Here is a tiny trained network, its code and every weight. The questions are about switching its units off for an input and a class, where a switched-off unit gives its printed mean instead of its output.

import numpy as np


def w(rows, s, z=0):
    codes = np.array(rows[::2]) - 128.0
    scale = np.full(codes.shape[1], s)
    scale[-1] = z or s
    return codes * scale


def f(y):
    return np.maximum(y, 0)


def log_softmax(a):
    a = a - a.max(-1, keepdims=True)
    return a - np.log(np.exp(a).sum(-1, keepdims=True))


def net(x, mask):
    res = np.array(x, float).reshape(1, 6) / 4 @ E
    y = f(res @ A[0][:, :-1].T + A[0][:, -1])
    res = res + np.where(mask, y, B[0][:, -1]) @ B[0][:, :-1]
    return log_softmax(res[-1] @ U[:, :-1].T + U[:, -1])


A, B = {}, {}
E = w([
[127,200,108,135,133,66,105,182,44,132],'x0',
[194,62,152,91,37,123,179,213,141,150],'x1',
[146,174,120,135,15,62,194,76,110,68],'x2',
[56,121,194,92,74,116,122,76,167,115],'x3',
[96,112,195,201,194,109,161,168,115,120],'x4',
[169,144,102,51,98,158,209,171,7,23],'x5',
],0.011)
A[0] = w([
[213,156,29,182,190,139,189,179,24,7,233],'n1',
[83,158,108,52,53,172,180,129,85,41,250],'n2',
[103,207,131,152,64,43,151,136,128,126,184],'n3',
[200,159,17,84,122,158,62,229,128,126,165],'n4',
[135,185,104,167,87,2,162,153,146,94,198],'n5',
[116,144,88,40,104,107,85,15,115,108,44],'n6',
[114,108,67,109,151,78,110,54,126,151,52],'n7',
[131,127,119,92,130,206,97,77,216,134,69],'n8',
[126,136,119,170,76,4,121,121,157,127,240],'n9',
[95,77,142,165,203,148,109,238,152,220,216],'n10',
[65,166,94,169,182,106,119,13,117,131,209],'n11',
[192,152,82,93,112,157,116,147,50,179,231],'n12',
[115,159,66,90,89,78,139,116,93,37,146],'n13',
],0.0093,0.0022)
B[0] = w([
[148,74,155,48,134,86,245,126,47,131,255],'n1',
[122,106,100,136,254,211,94,122,156,68,220],'n2',
[171,115,198,97,132,97,117,88,85,163,186],'n3',
[167,146,115,6,205,110,176,165,45,118,198],'n4',
[155,150,178,98,164,134,158,76,105,165,190],'n5',
[122,216,98,178,103,160,51,107,167,80,181],'n6',
[144,130,80,84,94,203,132,150,184,85,155],'n7',
[97,76,85,172,103,119,117,59,205,128,175],'n8',
[162,95,117,180,164,82,164,24,151,189,180],'n9',
[34,71,146,154,231,199,133,200,171,154,224],'n10',
[178,163,67,166,126,186,103,97,89,88,199],'n11',
[157,201,108,66,116,146,173,194,29,132,187],'n12',
[126,91,155,97,201,160,53,162,121,154,201],'n13',
],0.0091,0.021)
U = w([
[167,132,187,91,137,46,195,94,54,165,73],'0',
[90,36,170,124,172,117,179,137,142,187,215],'1',
[113,77,67,92,101,122,142,199,144,150,13],'2',
[128,115,80,225,69,127,117,66,180,122,101],'3',
[159,126,108,75,136,156,205,153,75,11,251],'4',
[102,164,134,194,198,156,48,137,115,140,94],'5',
[106,185,152,148,44,122,151,173,117,120,15],'6',
],0.011,0.003)

Each question gives the input, the list of numbers given to net, and the class t.
The units are the neurons (one row each of A and B). Each row of codes is followed by its name. A weight is (code - 128) times the scale printed after its matrix; where a second scale follows, it is the last column's (A, B and U).
mask holds one flag per neuron, in row order. A switched-off neuron (its flag False) gives its mean, the last column of its row in B, instead of its output. The means were averaged over made-up inputs and are rounded, as every weight is.
A unit's drop is (log p(t) with every unit on - log p(t) with that unit switched off) / (log p(t) with every unit on - log p(t) with every unit switched off).
The circuit of an input: a set's keep is (log p(t) with only the set's units on - log p(t) with every unit switched off) / (log p(t) with every unit on - log p(t) with every unit switched off). Starting from the 12 units with the biggest drops (on a tie, the unit counted first), units are removed one at a time, each time the one whose removal leaves the highest keep (on an exact tie, the one counted first), for as long as the keep stays at least 0.8.
units of the circuit, in order: the units of the circuit, biggest drop first
k most important neurons: the k neurons with the biggest drops, biggest first
drop of u: that unit's drop, to one decimal
input [-3,0,6,-8,7,5], class 0: units of the circuit, in order -> [n1; n11]
input [-5,-4,0,1,1,2], class 3: units of the circuit, in order -> [n1; n4; n10; n13]
input [-4,1,7,1,1,1], class 5: units of the circuit, in order -> [n1; n4]
input [1,-3,-3,-1,8,-1], class 5: 4 most important neurons -> [n1; n11; n4; n9]
input [6,-3,3,-5,8,7], class 0: units of the circuit, in order -> [n1]
input [2,-8,0,0,-4,0], class 5: 3 most important neurons -> [n1; n6; n4]
input [-7,-2,0,-6,0,0], class 1: 2 most important neurons -> [n12; n6]
input [-6,-2,-4,4,-7,6], class 5: units of the circuit, in order -> [n1; n6]
input [0,3,2,-7,8,3], class 0: units of the circuit, in order -> [n1; n2]
input [3,1,-8,-6,6,3], class 1: 3 most important neurons -> [n10; n11; n6]
input [-5,-4,5,-1,-5,1], class 3: 2 most important neurons -> [n10; n4]
input [6,2,1,6,1,3], class 0: 2 most important neurons -> [n10; n3]
input [-2,-4,-1,1,8,1], class 5: 3 most important neurons -> [n1; n11; n4]
input [8,1,8,-7,-3,7], class 0: 3 most important neurons -> [n1; n3; n5]
input [-1,1,2,6,8,1], class 0: 2 most important neurons -> [n10; n13]
input [-8,-2,1,3,-1,3], class 3: most important neuron -> [n1]
input [4,8,-7,-2,-5,-3], class 2: drop of n6 -> -0.1
input [-5,5,7,4,-3,-6], class 3: drop of n9 -> 0.0
input [-6,3,-1,7,-5,3], class 3: drop of n1 -> 0.1
